Here is a tiny trained network, its code and every weight. The questions are about switching its units off for an input and a class, where a switched-off unit gives its printed mean instead of its output.

import numpy as np


def w(rows, s, z=0):
    codes = np.array(rows[::2]) - 128.0
    scale = np.full(codes.shape[1], s)
    scale[-1] = z or s
    return codes * scale


def norm(h):
    return h / np.sqrt((h * h).mean(-1, keepdims=True) + 1e-5)


def f(y):
    return np.maximum(y, 0)


def log_softmax(a):
    a = a - a.max(-1, keepdims=True)
    return a - np.log(np.exp(a).sum(-1, keepdims=True))


def net(x, mask):
    res = np.array(x, float).reshape(1, 6) / 4 @ E
    u = 0
    for l in range(3):
        y = f(norm(res) @ A[l][:, :-1].T + A[l][:, -1])
        res = res + np.where(mask[u : u + 3], y, B[l][:, -1]) @ B[l][:, :-1]
        u += 3
    return log_softmax(norm(res)[-1] @ U[:, :-1].T + U[:, -1])


A, B = {}, {}
E = w([
[131,158,164,149,125,93,65,102,139,190,81],'x0',
[112,155,125,217,33,92,131,158,214,29,107],'x1',
[4,133,105,107,106,92,111,197,183,201,201],'x2',
[105,71,85,104,23,129,175,29,113,173,86],'x3',
[250,208,71,66,70,121,114,120,205,158,190],'x4',
[120,178,141,208,70,181,96,105,47,123,219],'x5',
],0.0012)
A[0] = w([
[138,176,184,181,105,96,16,99,124,225,68,34],'L0N0',
[137,62,27,123,126,219,224,184,94,59,228,41],'L0N1',
[124,188,116,254,78,195,104,94,29,153,246,2],'L0N2',
],0.0027)
B[0] = w([
[36,153,179,32,183,98,199,30,158,1,165,191],'L0N0',
[51,194,234,85,172,45,85,23,174,112,87,196],'L0N1',
[175,28,55,26,189,73,160,210,218,149,3,253],'L0N2',
],0.004,0.0018)
A[1] = w([
[224,105,167,128,133,187,94,81,88,45,69,33],'L1N0',
[69,120,113,164,160,156,125,135,99,112,74,253],'L1N1',
[147,195,147,162,251,138,53,231,135,69,168,101],'L1N2',
],0.0031,0.0029)
B[1] = w([
[34,225,35,199,217,87,214,169,133,230,173,173],'L1N0',
[179,135,148,147,102,207,55,193,135,123,143,255],'L1N1',
[95,65,78,84,3,123,184,17,98,167,77,220],'L1N2',
],0.0034,0.0032)
A[2] = w([
[240,200,84,74,100,91,105,90,186,151,239,27],'L2N0',
[199,83,166,48,196,100,123,122,4,210,231,76],'L2N1',
[27,110,92,117,96,94,75,178,178,193,217,4],'L2N2',
],0.0033,0.0015)
B[2] = w([
[28,16,203,206,181,204,81,201,39,121,103,250],'L2N0',
[169,168,136,182,2,66,115,160,224,53,174,239],'L2N1',
[238,190,90,176,216,124,198,73,61,128,123,231],'L2N2',
],0.0034,0.0023)
U = w([
[207,28,58,33,215,79,129,243,206,164,21,145],'0',
[45,25,233,215,177,236,37,219,22,151,180,91],'1',
[186,250,43,212,255,75,244,107,58,196,190,111],'2',
[10,182,242,37,214,32,123,7,173,17,131,76],'3',
[205,175,119,174,29,81,74,177,183,72,203,219],'4',
[109,74,52,66,7,163,188,26,38,201,89,71],'5',
[145,202,64,38,182,225,17,138,155,138,140,2],'6',
],0.0068)

Each question gives the input, the list of numbers given to net, and the class t.
The units are the neurons (one row each of A and B). Each row of codes is followed by its name. A weight is (code - 128) times the scale printed after its matrix; where a second scale follows, it is the last column's (A, B and U).
mask holds one flag per neuron, layer by layer. A switched-off neuron (its flag False) gives its mean, the last column of its row in B, instead of its output. The means were averaged over made-up inputs and are rounded, as every weight is.
A unit's drop is (log p(t) with every unit on - log p(t) with that unit switched off) / (log p(t) with every unit on - log p(t) with every unit switched off).
The circuit of an input: a set's keep is (log p(t) with only the set's units on - log p(t) with every unit switched off) / (log p(t) with every unit on - log p(t) with every unit switched off). Starting from all 9 units, units are removed one at a time, each time the one whose removal leaves the highest keep (on an exact tie, the one counted first), for as long as the keep stays at least 0.8.
circuit, biggest first: the units of the circuit, biggest drop first
unit that matters most: the unit with the biggest drop
top k neurons: the k neurons with the biggest drops, biggest first
top k neurons in layer l: the k neurons of layer l with the biggest drops, biggest first
input [2,6,-4,-1,7,-5], class 1: circuit, biggest first -> (L2N0, L0N2)
input [-8,6,6,-5,3,6], class 3: circuit, biggest first -> (L0N1)
input [-7,-4,-5,6,-2,-6], class 3: top 4 neurons -> (L0N1, L0N2, L1N2, L2N2)
input [0,-3,-2,8,8,-1], class 1: circuit, biggest first -> (L2N0, L1N2)
input [0,6,2,-2,-1,-4], class 4: top 4 neurons -> (L0N2, L2N0, L1N0, L1N1)
input [6,-8,5,6,7,7], class 4: top 2 neurons -> (L2N1, L1N2)
input [1,0,-7,4,-7,-6], class 1: top 3 neurons -> (L0N2, L1N1, L2N2)
input [6,-2,-3,-2,-7,-5], class 1: top 4 neurons -> (L0N2, L1N1, L0N1, L2N2)
input [7,-1,1,5,-6,5], class 3: top 3 neurons -> (L0N0, L2N0, L1N2)
input [4,1,-8,5,-7,-1], class 2: top 3 neurons -> (L1N0, L2N0, L0N2)
input [-3,-8,1,-7,-5,2], class 4: top 2 neurons -> (L2N1, L2N0)
input [-6,-6,-8,-6,-1,1], class 2: top 2 neurons -> (L1N0, L0N0)
input [-5,-3,-4,-8,2,-6], class 5: circuit, biggest first -> (L1N2, L0N2)
input [0,7,8,-8,1,2], class 2: unit that matters most -> L2N2
input [5,-8,3,2,5,-3], class 4: top 2 neurons in layer 0 -> (L0N2, L0N1)
input [2,1,-1,-4,7,-6], class 1: top 2 neurons -> (L2N0, L0N2)
input [-4,0,7,-2,-6,4], class 2: top 2 neurons -> (L2N2, L2N0)
input [-3,-8,6,-8,8,-2], class 1: top 3 neurons -> (L2N0, L0N2, L1N0)
input [-3,6,-7,-1,-8,-6], class 1: circuit, biggest first -> (L0N2, L1N1)
input [-5,5,-6,-5,-2,-3], class 2: top 2 neurons -> (L1N0, L0N2)
input [6,-4,3,3,0,-1], class 3: unit that matters most -> L0N0
input [3,-4,-8,3,6,-5], class 2: circuit, biggest first -> (L1N0, L0N2)
input [-4,-7,1,-8,5,-5], class 5: top 3 neurons -> (L1N2, L0N2, L1N1)
input [-6,6,0,-7,1,7], class 0: top 2 neurons -> (L0N2, L2N1)
input [8,6,6,-2,4,-3], class 3: top 2 neurons in layer 0 -> (L0N0, L0N2)
input [3,8,8,8,-5,1], class 2: circuit, biggest first -> (L2N2, L1N2)
input [7,6,5,-7,3,7], class 0: unit that matters most -> L0N2
input [-2,-7,-2,-3,-3,-4], class 4: circuit, biggest first -> (L2N1, L0N2)
input [-8,4,-3,6,7,8], class 0: top 2 neurons in layer 1 -> (L1N2, L1N1)
